Below are the code and all the weights of a small trained network. Each question names an input and a class and asks about switching units off, where a switched-off unit gives its printed mean instead of its output.

import numpy as np


def w(rows, s, z=0):
    codes = np.array(rows[::2]) - 128.0
    scale = np.full(codes.shape[1], s)
    scale[-1] = z or s
    return codes * scale


def f(y):
    return y / 2 * (1 + np.tanh(0.7978845608 * (y + 0.044715 * y**3)))


def log_softmax(a):
    a = a - a.max(-1, keepdims=True)
    return a - np.log(np.exp(a).sum(-1, keepdims=True))


def net(x, mask):
    res = np.array(x, float).reshape(1, 7) / 4 @ E
    y = f(res @ A[0][:, :-1].T + A[0][:, -1])
    res = res + np.where(mask, y, B[0][:, -1]) @ B[0][:, :-1]
    return log_softmax(res[-1] @ U[:, :-1].T + U[:, -1])


A, B = {}, {}
E = w([
[146,224,143,207,85,136,141,139],'x0',
[151,164,172,108,170,151,111,1],'x1',
[201,127,113,98,177,158,49,188],'x2',
[137,166,32,145,218,112,149,62],'x3',
[104,186,89,50,107,175,179,181],'x4',
[139,128,93,113,92,19,116,142],'x5',
[150,115,102,65,97,155,137,132],'x6',
],0.0083)
A[0] = w([
[124,184,143,220,179,173,145,71,242],'neuron 0',
[111,93,217,130,72,74,130,92,214],'neuron 1',
[168,110,79,38,218,107,139,83,247],'neuron 2',
[126,141,83,202,168,125,214,88,251],'neuron 3',
[114,106,216,119,124,84,91,143,250],'neuron 4',
[124,100,199,164,61,61,149,84,234],'neuron 5',
[163,153,112,197,198,79,75,136,185],'neuron 6',
[161,92,214,44,162,223,90,132,252],'neuron 7',
[75,177,109,111,19,138,219,155,250],'neuron 8',
[125,97,1,120,169,95,111,185,244],'neuron 9',
[164,168,147,30,144,178,103,60,189],'neuron 10',
[167,165,117,222,151,55,87,75,189],'neuron 11',
[115,162,112,73,56,94,144,229,205],'neuron 12',
],0.0075,0.0029)
B[0] = w([
[117,220,184,211,181,210,152,87,226],'neuron 0',
[110,31,38,232,71,135,107,68,207],'neuron 1',
[92,139,85,14,180,119,60,93,254],'neuron 2',
[80,162,247,115,174,140,149,15,224],'neuron 3',
[163,48,60,172,121,128,101,146,194],'neuron 4',
[109,86,29,234,50,159,113,24,220],'neuron 5',
[194,200,135,142,167,31,54,121,197],'neuron 6',
[173,123,76,152,174,213,77,233,249],'neuron 7',
[48,160,104,138,91,138,209,144,238],'neuron 8',
[93,63,226,46,110,4,98,119,227],'neuron 9',
[104,197,8,88,226,225,130,151,222],'neuron 10',
[207,194,125,161,124,62,112,16,220],'neuron 11',
[128,163,129,122,2,29,241,223,223],'neuron 12',
],0.0065,0.0074)
U = w([
[83,87,148,12,167,67,99,82,76],'0',
[115,171,95,113,66,81,254,208,96],'1',
[80,173,236,178,144,203,192,65,97],'2',
[158,173,2,62,193,199,123,165,106],'3',
[185,64,168,162,151,165,73,230,253],'4',
[192,84,210,79,78,68,119,195,147],'5',
[130,19,41,190,52,122,111,69,208],'6',
[232,214,142,169,159,66,109,71,21],'7',
],0.0081,0.0007)

Each question gives the input, the list of numbers given to net, and the class t.
The units are the neurons (one row each of A and B). Each row of codes is followed by its name. A weight is (code - 128) times the scale printed after its matrix; where a second scale follows, it is the last column's (A, B and U).
mask holds one flag per neuron, in row order. A switched-off neuron (its flag False) gives its mean, the last column of its row in B, instead of its output. The means were averaged over made-up inputs and are rounded, as every weight is.
A unit's drop is (log p(t) with every unit on - log p(t) with that unit switched off) / (log p(t) with every unit on - log p(t) with every unit switched off).
The circuit of an input: a set's keep is (log p(t) with only the set's units on - log p(t) with every unit switched off) / (log p(t) with every unit on - log p(t) with every unit switched off). Starting from the 12 units with the biggest drops (on a tie, the unit counted first), units are removed one at a time, each time the one whose removal leaves the highest keep (on an exact tie, the one counted first), for as long as the keep stays at least 0.8.
units of the circuit, in order: the units of the circuit, biggest drop first
most important unit: the unit with the biggest drop
top k neurons: the k neurons with the biggest drops, biggest first
input [-7,3,-3,5,-8,-1,-4], class 7: top neuron => [neuron 11]
input [-1,-5,-3,7,-3,2,-3], class 7: units of the circuit, in order => [neuron 11; neuron 6]
input [6,-8,8,-1,0,-3,0], class 5: units of the circuit, in order => [neuron 9; neuron 10; neuron 0]
input [-1,0,8,-3,5,3,2], class 5: units of the circuit, in order => [neuron 12; neuron 9]
input [4,2,6,-5,-8,7,-2], class 6: top 3 neurons => [neuron 1; neuron 5; neuron 4]
input [7,-2,8,-1,0,-8,0], class 4: units of the circuit, in order => [neuron 2; neuron 7]
input [6,-7,1,5,-4,-3,8], class 5: units of the circuit, in order => [neuron 9; neuron 10; neuron 5]
input [-6,7,-8,-1,6,4,-5], class 6: top 2 neurons => [neuron 1; neuron 5]
input [0,1,5,6,-3,3,8], class 0: units of the circuit, in order => [neuron 9; neuron 2]
input [-1,7,3,-1,3,5,-3], class 3: units of the circuit, in order => [neuron 10; neuron 9]
input [-3,7,3,-1,-5,4,4], class 3: units of the circuit, in order => [neuron 10; neuron 7]
input [-1,-8,7,1,-7,0,-5], class 7: top 4 neurons => [neuron 6; neuron 11; neuron 12; neuron 7]
input [-3,2,0,-4,3,8,-3], class 6: units of the circuit, in order => [neuron 1; neuron 5]
input [-5,-3,-1,8,-2,6,-5], class 0: units of the circuit, in order => [neuron 9]
input [5,5,7,-6,4,2,-1], class 3: units of the circuit, in order => [neuron 10; neuron 7]
input [-5,8,0,5,-2,0,-1], class 3: top 2 neurons => [neuron 10; neuron 2]
input [1,-7,6,6,5,0,-6], class 5: units of the circuit, in order => [neuron 9; neuron 10]
input [-7,8,-4,-2,-5,3,6], class 6: top 2 neurons => [neuron 1; neuron 5]
input [-3,-5,-4,8,-3,6,-5], class 7: top 3 neurons => [neuron 11; neuron 6; neuron 8]
input [0,0,-6,6,6,-4,4], class 2: most important unit => neuron 3
input [0,-3,-6,7,-7,-7,2], class 2: top 2 neurons => [neuron 3; neuron 0]
input [-6,-6,-2,6,-5,-2,-8], class 7: top 2 neurons => [neuron 6; neuron 11]
input [-8,-8,-1,-6,4,-8,0], class 1: top 2 neurons => [neuron 12; neuron 8]
